Below are the code and all the weights of a small trained network. Each question names an input and a class and asks about switching units off, where a switched-off unit gives its printed mean instead of its output.

import numpy as np


def w(rows, s, z=0):
    codes = np.array(rows[::2]) - 128.0
    scale = np.full(codes.shape[1], s)
    scale[-1] = z or s
    return codes * scale


def f(y):
    return np.maximum(y, 0)


def log_softmax(a):
    a = a - a.max(-1, keepdims=True)
    return a - np.log(np.exp(a).sum(-1, keepdims=True))


def net(x, mask):
    res = np.array(x, float).reshape(1, 7) / 4 @ E
    y = f(res @ A[0][:, :-1].T + A[0][:, -1])
    res = res + np.where(mask, y, B[0][:, -1]) @ B[0][:, :-1]
    return log_softmax(res[-1] @ U[:, :-1].T + U[:, -1])


A, B = {}, {}
E = w([
[128,131,212,117,77,100,142,99,179,59,234,137],'x0',
[120,115,113,112,116,208,2,69,182,56,126,114],'x1',
[189,130,175,114,92,129,109,180,125,170,73,149],'x2',
[180,53,152,174,108,163,189,144,183,148,169,127],'x3',
[194,101,138,196,154,53,126,113,81,70,62,182],'x4',
[117,116,127,91,110,118,123,168,154,110,97,67],'x5',
[141,122,170,119,162,113,174,183,145,148,132,201],'x6',
],0.011)
A[0] = w([
[167,119,150,150,122,101,184,145,133,178,192,114,2],'N0',
[199,145,213,145,140,104,156,197,119,176,95,223,111],'N1',
[197,34,155,147,150,191,77,131,171,80,103,101,63],'N2',
[161,97,135,254,182,143,136,55,117,77,214,176,113],'N3',
[129,128,170,72,106,93,107,158,130,75,185,171,30],'N4',
[134,190,106,109,127,189,3,73,144,88,92,76,110],'N5',
[120,91,47,159,190,158,146,161,76,169,25,106,193],'N6',
[231,147,148,145,94,34,104,108,37,107,26,123,189],'N7',
[38,196,96,110,240,63,152,132,58,92,118,154,97],'N8',
[143,207,138,176,81,66,92,135,97,122,89,117,130],'N9',
[100,115,89,91,114,173,17,90,125,120,108,110,119],'N10',
],0.0093,0.0035)
B[0] = w([
[111,172,189,65,76,114,151,145,93,150,107,134,174],'N0',
[145,190,93,154,150,149,18,186,78,199,5,132,226],'N1',
[139,138,85,218,129,134,71,128,87,112,42,110,203],'N2',
[116,100,179,105,171,91,205,79,179,66,185,128,209],'N3',
[178,117,92,149,127,177,111,154,107,198,119,127,176],'N4',
[59,180,173,40,83,85,90,112,92,123,123,211,252],'N5',
[164,182,32,208,109,165,92,111,164,175,122,29,251],'N6',
[177,20,134,187,172,150,138,93,124,61,94,141,243],'N7',
[153,177,65,182,55,116,2,207,145,184,58,156,222],'N8',
[151,95,162,145,194,135,119,104,149,112,102,98,180],'N9',
[44,178,113,123,60,89,99,200,171,121,147,185,230],'N10',
],0.0093,0.015)
U = w([
[146,115,214,102,144,51,105,151,91,88,86,181,5],'0',
[177,32,134,174,189,78,125,55,161,11,136,145,110],'1',
[135,140,173,47,143,129,254,125,141,169,252,42,159],'2',
[196,169,39,191,130,124,58,187,114,189,62,79,218],'3',
[40,213,125,60,76,36,82,159,140,128,149,155,153],'4',
],0.0082,0.0024)

Each question gives the input, the list of numbers given to net, and the class t.
The units are the neurons (one row each of A and B). Each row of codes is followed by its name. A weight is (code - 128) times the scale printed after its matrix; where a second scale follows, it is the last column's (A, B and U).
mask holds one flag per neuron, in row order. A switched-off neuron (its flag False) gives its mean, the last column of its row in B, instead of its output. The means were averaged over made-up inputs and are rounded, as every weight is.
A unit's drop is (log p(t) with every unit on - log p(t) with that unit switched off) / (log p(t) with every unit on - log p(t) with every unit switched off).
The circuit of an input: a set's keep is (log p(t) with only the set's units on - log p(t) with every unit switched off) / (log p(t) with every unit on - log p(t) with every unit switched off). Starting from all 11 units, units are removed one at a time, each time the one whose removal leaves the highest keep (on an exact tie, the one counted first), for as long as the keep stays at least 0.8.
units of the circuit, in order: the units of the circuit, biggest drop first
most important unit: the unit with the biggest drop
top k neurons: the k neurons with the biggest drops, biggest first
drop when u is switched off: that unit's drop, to one decimal
input [-7,1,-5,6,5,-7,-1], class 1: units of the circuit, in order -> N3
input [7,2,5,-7,3,1,-8], class 0: units of the circuit, in order -> N7, N9, N5
input [2,-2,-1,6,-6,5,8], class 4: top 2 neurons -> N6, N0
input [8,-8,-4,8,0,-7,6], class 2: top 2 neurons -> N3, N8
input [6,-2,1,-4,2,-1,-2], class 1: top 3 neurons -> N6, N1, N5
input [-3,3,1,1,4,-2,-2], class 1: top 3 neurons -> N1, N8, N7
input [1,-4,8,3,-6,3,-7], class 2: top 2 neurons -> N8, N1
input [1,5,4,-4,3,-4,5], class 0: top 2 neurons -> N6, N8
input [-3,7,-4,-8,7,5,-3], class 4: top 2 neurons -> N5, N10
input [6,-7,8,5,-5,-3,-7], class 4: top 3 neurons -> N0, N6, N7
input [6,-5,-4,0,8,-6,2], class 1: top 3 neurons -> N3, N7, N5
input [7,2,-2,-7,-1,-7,7], class 3: top 4 neurons -> N5, N4, N10, N8
input [8,-8,-7,7,-8,7,-6], class 2: drop when N8 is switched off -> 0.0
input [3,7,6,-6,7,-6,5], class 0: drop when N6 is switched off -> 0.7
input [-3,-2,-6,4,1,-2,-5], class 2: drop when N3 is switched off -> 0.2
input [1,-2,7,1,6,-3,-7], class 1: most important unit -> N7
